Below are the code and all the weights of a small trained network. Each question names an input and a class and asks about switching units off, where a switched-off unit gives its printed mean instead of its output.

import numpy as np


def w(rows, s, z=0):
    codes = np.array(rows[::2]) - 128.0
    scale = np.full(codes.shape[1], s)
    scale[-1] = z or s
    return codes * scale


def norm(h):
    return h / np.sqrt((h * h).mean(-1, keepdims=True) + 1e-5)


def f(y):
    return y / 2 * (1 + np.tanh(0.7978845608 * (y + 0.044715 * y**3)))


def log_softmax(a):
    a = a - a.max(-1, keepdims=True)
    return a - np.log(np.exp(a).sum(-1, keepdims=True))


def net(x, mask):
    res = np.array(x, float).reshape(1, 5) / 4 @ E
    u = 0
    for l in range(2):
        y = f(norm(res) @ A[l][:, :-1].T + A[l][:, -1])
        res = res + np.where(mask[u : u + 15], y, B[l][:, -1]) @ B[l][:, :-1]
        u += 15
    return log_softmax(norm(res)[-1] @ U[:, :-1].T + U[:, -1])


A, B = {}, {}
E = w([
[116,121,34],'x0',
[129,129,129],'x1',
[129,126,129],'x2',
[253,186,118],'x3',
[170,30,143],'x4',
],0.006)
A[0] = w([
[145,151,225,69],'L0N1',
[148,110,6,101],'L0N2',
[176,37,121,13],'L0N3',
[86,242,118,45],'L0N4',
[185,189,125,65],'L0N5',
[133,130,48,38],'L0N6',
[92,137,125,61],'L0N7',
[154,86,93,45],'L0N8',
[132,123,114,43],'L0N9',
[129,133,81,26],'L0N10',
[73,113,142,148],'L0N11',
[135,127,185,7],'L0N12',
[222,135,56,106],'L0N13',
[90,107,129,131],'L0N14',
[184,153,147,51],'L0N15',
],0.012,0.0013)
B[0] = w([
[45,170,171,199],'L0N1',
[76,166,226,235],'L0N2',
[224,87,170,201],'L0N3',
[255,79,178,217],'L0N4',
[101,93,71,194],'L0N5',
[104,160,171,172],'L0N6',
[130,120,103,139],'L0N7',
[147,121,169,153],'L0N8',
[133,135,133,120],'L0N9',
[120,139,156,137],'L0N10',
[99,99,74,182],'L0N11',
[102,139,161,144],'L0N12',
[94,125,64,253],'L0N13',
[106,107,89,159],'L0N14',
[86,138,89,171],'L0N15',
],0.018,0.0045)
A[1] = w([
[210,109,175,106],'L1N1',
[84,97,9,118],'L1N2',
[85,194,180,113],'L1N3',
[126,102,146,164],'L1N4',
[137,92,146,199],'L1N5',
[135,179,130,115],'L1N6',
[115,100,113,247],'L1N7',
[233,82,138,136],'L1N8',
[121,124,142,148],'L1N9',
[72,93,94,59],'L1N10',
[145,133,131,45],'L1N11',
[113,101,136,88],'L1N12',
[45,217,215,14],'L1N13',
[103,147,173,104],'L1N14',
[142,179,127,100],'L1N15',
],0.012,0.0011)
B[1] = w([
[200,222,146,214],'L1N1',
[69,212,49,232],'L1N2',
[69,99,173,194],'L1N3',
[126,154,107,149],'L1N4',
[131,163,110,159],'L1N5',
[119,86,125,127],'L1N6',
[127,150,124,155],'L1N7',
[196,207,198,231],'L1N8',
[124,139,124,138],'L1N9',
[151,175,107,178],'L1N10',
[133,123,136,121],'L1N11',
[127,145,104,140],'L1N12',
[4,87,229,254],'L1N13',
[98,144,146,163],'L1N14',
[124,84,125,123],'L1N15',
],0.019,0.006)
U = w([
[212,147,163,141],'0',
[85,164,136,199],'1',
[54,58,178,135],'2',
[98,165,126,162],'3',
[98,115,11,123],'4',
[138,64,98,1],'5',
],0.012,0.0066)

Each question gives the input, the list of numbers given to net, and the class t.
The units are the neurons (one row each of A and B). Each row of codes is followed by its name. A weight is (code - 128) times the scale printed after its matrix; where a second scale follows, it is the last column's (A, B and U).
mask holds one flag per neuron, layer by layer. A switched-off neuron (its flag False) gives its mean, the last column of its row in B, instead of its output. The means were averaged over made-up inputs and are rounded, as every weight is.
A unit's drop is (log p(t) with every unit on - log p(t) with that unit switched off) / (log p(t) with every unit on - log p(t) with every unit switched off).
The circuit of an input: a set's keep is (log p(t) with only the set's units on - log p(t) with every unit switched off) / (log p(t) with every unit on - log p(t) with every unit switched off). Starting from the 12 units with the biggest drops (on a tie, the unit counted first), units are removed one at a time, each time the one whose removal leaves the highest keep (on an exact tie, the one counted first), for as long as the keep stays at least 0.8.
circuit, biggest first: the units of the circuit, biggest drop first
top k neurons: the k neurons with the biggest drops, biggest first
k most important neurons of layer l: the k neurons of layer l with the biggest drops, biggest first
drop of u: that unit's drop, to one decimal
input [3,-1,3,7,6], class 4: circuit, biggest first => [L0N13, L1N13]
input [8,-7,5,5,0], class 2: circuit, biggest first => [L0N2, L1N13]
input [-4,-5,4,1,-7], class 0: circuit, biggest first => [L0N4]
input [4,-1,3,8,-7], class 4: top 3 neurons => [L0N13, L0N5, L0N3]
input [8,5,5,8,1], class 2: top 3 neurons => [L0N2, L0N6, L0N11]
input [-3,-6,-3,-7,0], class 4: circuit, biggest first => [L0N2, L1N13, L1N8]
input [-3,1,1,-8,-1], class 4: circuit, biggest first => [L0N2, L1N13, L1N8]
input [-7,5,3,-6,8], class 0: top 2 neurons => [L0N3, L0N2]
input [-6,-2,-7,-1,8], class 0: 2 most important neurons of layer 0 => [L0N3, L0N2]
input [4,-4,-2,-5,3], class 4: top 4 neurons => [L0N4, L0N1, L0N11, L1N13]
input [5,-2,5,-1,3], class 2: 2 most important neurons of layer 0 => [L0N2, L0N4]
input [8,8,-2,-2,-8], class 0: 2 most important neurons of layer 1 => [L1N1, L1N2]
input [6,5,-6,-6,7], class 0: top 3 neurons => [L0N3, L0N13, L0N1]
input [7,6,3,7,4], class 2: top 2 neurons => [L0N2, L0N6]
input [6,3,6,6,-4], class 2: 3 most important neurons of layer 0 => [L0N2, L0N6, L0N11]
input [8,1,-1,7,5], class 2: top 2 neurons => [L0N2, L0N4]
input [-3,0,5,7,-8], class 0: top neuron => [L0N4]
input [7,-2,-4,3,8], class 0: top 2 neurons => [L0N3, L0N1]
input [-4,-6,-3,7,-6], class 4: 3 most important neurons of layer 1 => [L1N13, L1N2, L1N1]
input [-7,5,1,1,3], class 2: top neuron => [L0N1]
input [-6,5,4,-1,1], class 2: drop of L1N2 => 0.1
input [-7,-5,4,8,4], class 4: drop of L0N6 => 0.4
input [5,1,2,4,0], class 2: drop of L0N2 => 1.5
